Below is a small trained network, with its code and all its weights. Each question gives an input and a target symbol and asks what happens when units are switched off, that is, made to give their printed mean instead of their output.

import numpy as np


def w(rows, s, z=0):
    codes = np.array(rows[::2]) - 128.0
    scale = np.full(codes.shape[1], s)
    scale[-1] = z or s
    return codes * scale


def norm(h):
    return h / np.sqrt((h * h).mean(-1, keepdims=True) + 1e-5)


def f(y):
    return y / 2 * (1 + np.tanh(0.7978845608 * (y + 0.044715 * y**3)))


def softmax(a):
    e = np.exp(a - a.max(-1, keepdims=True))
    return e / e.sum(-1, keepdims=True)


def log_softmax(a):
    a = a - a.max(-1, keepdims=True)
    return a - np.log(np.exp(a).sum(-1, keepdims=True))


def net(x, mask):
    ids = ['ΘΛΠΣΦβεξτψ'.index(c) for c in x.split()]
    T = len(ids)
    res = E[ids] + P[:T]
    q, k, v = (norm(res) @ M[0].T for M in (Q, K, V))
    z = softmax(np.where(np.tri(T) > 0, q @ k.T / 3**0.5, -1e9)) @ v
    res = res + np.where(mask[0], z, O[0][:, -1]) @ O[0][:, :-1]
    y = f(norm(res) @ A[0][:, :-1].T + A[0][:, -1])
    res = res + np.where(mask[1:13], y, B[0][:, -1]) @ B[0][:, :-1]
    return log_softmax(norm(res)[-1] @ U[:, :-1].T + U[:, -1])


Q, K, V, O, A, B = {}, {}, {}, {}, {}, {}
E = w([
[126,89,121,147],'Θ',
[106,253,114,133],'Λ',
[100,161,170,107],'Π',
[146,171,168,112],'Σ',
[90,182,111,100],'Φ',
[140,225,158,39],'β',
[99,185,173,73],'ε',
[94,147,152,73],'ξ',
[132,187,127,86],'τ',
[131,150,192,76],'ψ',
],0.0056)
P = w([
[206,96,96,8],'0',
[216,253,64,139],'1',
[191,84,114,11],'2',
[158,209,151,152],'3',
[183,74,122,19],'4',
[121,192,163,163],'5',
[183,65,130,19],'6',
[111,183,164,163],'7',
[179,48,137,19],'8',
[96,175,175,168],'9',
[182,32,145,16],'10',
[90,169,178,171],'11',
[184,30,147,15],'12',
[59,173,235,240],'13',
],0.003)
Q[0] = w([
[142,255,123,68],'h1',
[139,78,113,204],'h1',
[154,250,171,95],'h1',
],0.0037)
K[0] = w([
[129,209,187,79],'h1',
[213,63,59,158],'h1',
[126,199,213,3],'h1',
],0.0047)
V[0] = w([
[148,186,183,2],'h1',
[193,98,112,131],'h1',
[124,46,48,121],'h1',
],0.0028)
O[0] = w([
[79,208,254,91,254],'h1',
[154,90,217,234,134],'h1',
[59,63,108,170,90],'h1',
],0.0028,0.003)
A[0] = w([
[164,211,30,84,68],'n1',
[106,233,116,190,131],'n2',
[153,173,16,193,22],'n3',
[194,114,138,140,40],'n4',
[189,82,163,194,104],'n5',
[140,141,1,152,2],'n6',
[92,183,139,176,121],'n7',
[121,62,94,90,101],'n8',
[73,110,8,51,55],'n9',
[143,212,104,67,58],'n10',
[190,205,170,50,156],'n11',
[146,132,182,159,115],'n12',
],0.0057,0.0063)
B[0] = w([
[53,55,156,150,116],'n1',
[163,229,72,77,156],'n2',
[63,91,223,52,112],'n3',
[194,127,215,110,102],'n4',
[23,102,245,76,127],'n5',
[116,99,199,18,110],'n6',
[234,166,121,27,139],'n7',
[88,254,181,89,124],'n8',
[76,118,41,97,107],'n9',
[108,46,254,147,135],'n10',
[109,86,73,203,254],'n11',
[64,29,131,67,138],'n12',
],0.0043,0.0056)
U = w([
[13,76,245,249,223],'Θ',
[230,247,31,182,254],'Λ',
[227,39,128,224,81],'Π',
[16,77,17,161,56],'Σ',
[213,3,38,24,145],'Φ',
[235,32,241,92,43],'β',
[215,239,155,17,174],'ε',
[13,186,247,36,108],'ξ',
[177,43,25,216,76],'τ',
[10,48,64,10,40],'ψ',
],0.0077,0.0048)

Each question gives the input, a string of symbols that net reads in full, and the target symbol t.
The units are the heads (3 rows each of Q, K, V and O) and the neurons (one row each of A and B). Each row of codes is followed by its name. A weight is (code - 128) times the scale printed after its matrix; where a second scale follows, it is the last column's (O, A, B and U).
mask holds one flag per unit, heads first, then neurons. A switched-off unit (its flag False) gives its mean, the last column of its rows in O or B, instead of its output. The means were averaged over made-up inputs and are rounded, as every weight is.
A unit's drop is (log p(t) with every unit on - log p(t) with that unit switched off) / (log p(t) with every unit on - log p(t) with every unit switched off).
The circuit of an input: a set's keep is (log p(t) with only the set's units on - log p(t) with every unit switched off) / (log p(t) with every unit on - log p(t) with every unit switched off). Starting from the 12 units with the biggest drops (on a tie, the unit counted first), units are removed one at a time, each time the one whose removal leaves the highest keep (on an exact tie, the one counted first), for as long as the keep stays at least 0.8.
units of the circuit, in order: the units of the circuit, biggest drop first
unit that matters most: the unit with the biggest drop
top k neurons: the k neurons with the biggest drops, biggest first
drop of u: that unit's drop, to one decimal
input Θ Θ Θ Θ Θ ψ, target Λ: unit that matters most -> n11
input ψ Θ β ψ Π ξ ξ ψ Λ ψ Π ε, target Λ: units of the circuit, in order -> [n5, n2]
input Θ ξ Λ Φ τ Θ, target ε: units of the circuit, in order -> [n11, n7]
input Σ Θ Θ Λ Θ ψ ψ Θ Π, target Θ: units of the circuit, in order -> [n2, n7]
input ξ ε ξ Θ Λ Θ Θ ψ, target Λ: top 3 neurons -> [n5, n11, n1]
input ψ Θ Θ ψ Θ ξ, target Λ: units of the circuit, in order -> [n5, n11]
input ψ ψ ψ Θ ξ ψ Π ε ψ τ Θ Θ Φ, target Σ: units of the circuit, in order -> [n11, n7]
input Θ ε Σ ψ ψ β ξ Θ Θ β Σ Θ Θ ε, target ε: units of the circuit, in order -> [n7, n2]
input ψ Π Θ Θ, target ε: top 2 neurons -> [n11, n5]
input Θ ψ Θ ψ τ τ Λ Σ Θ Λ ξ ε β ξ, target ε: top 2 neurons -> [n7, n2]
input Θ Θ Θ Θ, target Θ: top 2 neurons -> [n5, n8]
input β Π Π ε ψ, target β: top 4 neurons -> [n2, n11, n5, n7]
input ψ Θ Σ β ψ ξ, target Λ: drop of n5 -> 0.6
input Σ ε β ψ Λ ψ ψ β ξ Σ ψ Θ, target Λ: unit that matters most -> n10
input Θ Φ β β ξ Π Θ Λ ψ Θ, target ξ: drop of n12 -> 0.6
input τ Λ ξ Φ ψ Θ Σ, target Π: drop of n11 -> 0.5
